Here is a tiny trained network, its code and every weight. The questions are about switching its units off for an input and a target symbol, where a switched-off unit gives its printed mean instead of its output.

import numpy as np


def w(rows, s, z=0):
    codes = np.array(rows[::2]) - 128.0
    scale = np.full(codes.shape[1], s)
    scale[-1] = z or s
    return codes * scale


def f(y):
    return np.maximum(y, 0)


def softmax(a):
    e = np.exp(a - a.max(-1, keepdims=True))
    return e / e.sum(-1, keepdims=True)


def log_softmax(a):
    a = a - a.max(-1, keepdims=True)
    return a - np.log(np.exp(a).sum(-1, keepdims=True))


def net(x, mask):
    ids = ['αβδζμξσφψ'.index(c) for c in x.split()]
    T = len(ids)
    res = E[ids] + P[:T]
    u = 0
    for l in range(2):
        q, k, v = (res @ M[l].T for M in (Q, K, V))
        z = softmax(np.where(np.tri(T) > 0, q @ k.T / 2**0.5, -1e9)) @ v
        res = res + np.where(mask[u], z, O[l][:, -1]) @ O[l][:, :-1]
        u += 1
        y = f(res @ A[l][:, :-1].T + A[l][:, -1])
        res = res + np.where(mask[u : u + 12], y, B[l][:, -1]) @ B[l][:, :-1]
        u += 12
    return log_softmax(res[-1] @ U[:, :-1].T + U[:, -1])


Q, K, V, O, A, B = {}, {}, {}, {}, {}, {}
E = w([
[126,159,141],'α',
[121,170,120],'β',
[251,158,78],'δ',
[179,104,173],'ζ',
[131,141,113],'μ',
[162,202,60],'ξ',
[84,133,128],'σ',
[139,118,121],'φ',
[95,162,210],'ψ',
],0.031)
P = w([
[161,223,254],'0',
[149,203,235],'1',
[134,183,207],'2',
[125,165,161],'3',
[116,149,134],'4',
[105,128,91],'5',
[102,118,76],'6',
[95,106,62],'7',
[87,93,27],'8',
[86,88,35],'9',
[93,90,40],'10',
],0.0062)
Q[0] = w([
[34,9,23],'L0H0',
[2,27,137],'L0H0',
],0.0062)
K[0] = w([
[79,95,97],'L0H0',
[2,172,131],'L0H0',
],0.0069)
V[0] = w([
[17,213,124],'L0H0',
[253,175,68],'L0H0',
],0.0066)
O[0] = w([
[116,234,129,83],'L0H0',
[106,128,3,254],'L0H0',
],0.0054,0.0077)
A[0] = w([
[81,5,110,122],'L0N0',
[196,151,142,75],'L0N1',
[173,99,195,144],'L0N2',
[106,49,136,254],'L0N3',
[68,153,71,124],'L0N4',
[156,101,168,170],'L0N5',
[99,162,34,143],'L0N6',
[109,155,188,131],'L0N7',
[56,86,188,126],'L0N8',
[122,75,154,188],'L0N9',
[141,23,108,88],'L0N10',
[91,123,5,156],'L0N11',
],0.012,0.0068)
B[0] = w([
[17,65,218,146],'L0N0',
[142,23,28,154],'L0N1',
[105,105,179,172],'L0N2',
[91,209,226,177],'L0N3',
[63,231,176,182],'L0N4',
[158,166,141,163],'L0N5',
[137,195,89,234],'L0N6',
[153,190,25,163],'L0N7',
[99,121,78,150],'L0N8',
[240,147,156,158],'L0N9',
[18,151,95,164],'L0N10',
[254,162,139,249],'L0N11',
],0.0073,0.012)
Q[1] = w([
[103,248,209],'L1H0',
[137,90,107],'L1H0',
],0.012)
K[1] = w([
[253,153,157],'L1H0',
[34,65,207],'L1H0',
],0.0077)
V[1] = w([
[89,77,77],'L1H0',
[2,105,154],'L1H0',
],0.0094)
O[1] = w([
[79,133,1,84],'L1H0',
[43,201,166,3],'L1H0',
],0.0062,0.04)
A[1] = w([
[166,93,135,10],'L1N0',
[155,180,145,119],'L1N1',
[76,72,184,68],'L1N2',
[112,208,198,107],'L1N3',
[139,80,120,138],'L1N4',
[81,161,94,128],'L1N5',
[160,120,96,105],'L1N6',
[156,124,128,87],'L1N7',
[141,130,54,120],'L1N8',
[64,126,122,177],'L1N9',
[2,128,166,211],'L1N10',
[152,90,103,86],'L1N11',
],0.015,0.011)
B[1] = w([
[90,140,120,226],'L1N0',
[114,99,140,228],'L1N1',
[108,247,116,142],'L1N2',
[35,98,115,181],'L1N3',
[153,165,100,204],'L1N4',
[108,154,118,132],'L1N5',
[116,147,152,255],'L1N6',
[95,136,108,213],'L1N7',
[100,78,160,234],'L1N8',
[122,84,77,130],'L1N9',
[123,78,101,136],'L1N10',
[77,143,145,228],'L1N11',
],0.012,0.017)
U = w([
[127,131,204,9],'α',
[108,219,75,103],'β',
[152,5,192,183],'δ',
[130,153,138,201],'ζ',
[102,91,152,40],'μ',
[204,166,144,113],'ξ',
[137,138,110,231],'σ',
[108,104,80,65],'φ',
[164,22,78,132],'ψ',
],0.017,0.013)

Each question gives the input, a string of symbols that net reads in full, and the target symbol t.
The units are the heads (2 rows each of Q, K, V and O) and the neurons (one row each of A and B). Each row of codes is followed by its name. A weight is (code - 128) times the scale printed after its matrix; where a second scale follows, it is the last column's (O, A, B and U).
mask holds one flag per unit, layer by layer, with each layer's heads first. A switched-off unit (its flag False) gives its mean, the last column of its rows in O or B, instead of its output. The means were averaged over made-up inputs and are rounded, as every weight is.
A unit's drop is (log p(t) with every unit on - log p(t) with that unit switched off) / (log p(t) with every unit on - log p(t) with every unit switched off).
The circuit of an input: a set's keep is (log p(t) with only the set's units on - log p(t) with every unit switched off) / (log p(t) with every unit on - log p(t) with every unit switched off). Starting from the 12 units with the biggest drops (on a tie, the unit counted first), units are removed one at a time, each time the one whose removal leaves the highest keep (on an exact tie, the one counted first), for as long as the keep stays at least 0.8.
circuit, biggest first: the units of the circuit, biggest drop first
unit that matters most: the unit with the biggest drop
top k neurons: the k neurons with the biggest drops, biggest first
top k neurons in layer l: the k neurons of layer l with the biggest drops, biggest first
input ξ ψ φ, target ξ: unit that matters most => L1N8
input ψ ξ μ μ, target ξ: top 2 neurons => L1N8, L1N3
input φ ζ ζ, target α: circuit, biggest first => L0N11, L1H0
input ζ α β μ μ μ ψ ζ, target α: circuit, biggest first => L1H0, L0N3
input ζ ψ μ, target δ: top 3 neurons in layer 1 => L1N4, L1N0, L1N2
input δ β α φ μ μ μ, target ψ: circuit, biggest first => L1H0, L0N1
input δ μ ζ ψ ζ σ μ ξ ψ, target ξ: circuit, biggest first => L1N8, L1N3, L1H0
input μ ξ ψ δ β ζ ζ ψ α β, target ψ: circuit, biggest first => L1H0, L0N3
input δ ψ φ, target ψ: circuit, biggest first => L1H0, L0H0
input ψ ζ ξ μ α μ ζ β, target ξ: circuit, biggest first => L1N3, L0N11
input ψ β ψ ζ β φ ξ ζ β β ξ, target ξ: top 2 neurons in layer 0 => L0N4, L0N11
input δ β β ζ ζ, target ψ: circuit, biggest first => L1H0, L0N1, L0H0, L0N3
input ζ ζ μ ζ α, target δ: top 2 neurons in layer 0 => L0N9, L0N5
input μ α β, target β: top 3 neurons => L0N11, L1N8, L0N3
input ζ β α, target δ: unit that matters most => L1H0
input β ζ ξ β ξ δ ζ ζ ξ ζ φ, target ξ: top 2 neurons => L1N4, L0N10
input ζ α ζ ψ β μ ψ ζ, target ζ: top 2 neurons => L1N2, L0N11
input ξ μ σ, target ξ: top 3 neurons in layer 1 => L1N8, L1N3, L1N1
input σ μ μ ψ ξ φ σ δ μ σ, target ψ: top 2 neurons => L0N11, L1N4
input μ δ β β μ μ, target ψ: circuit, biggest first => L1H0, L0H0
input δ α σ ζ σ ξ μ φ ζ, target ξ: top 2 neurons => L0N3, L1N4
input α ξ σ ψ ξ μ ζ ψ α ζ ψ, target ξ: unit that matters most => L1N8
input φ φ φ ψ, target μ: top 3 neurons => L1N3, L0N11, L1N4
input σ ψ ψ β ψ σ ζ ξ μ μ ζ, target ξ: top 2 neurons in layer 1 => L1N8, L1N4
input φ φ ζ ζ ψ β β ξ, target ξ: top 3 neurons => L1N3, L0N4, L1N6
input μ α ζ α α φ σ δ ζ, target ψ: top 2 neurons => L0N11, L0N3
input α α ψ, target μ: top 2 neurons => L1N3, L0N11
input δ φ φ ξ β ζ ψ β ζ α, target ξ: unit that matters most => L0N11
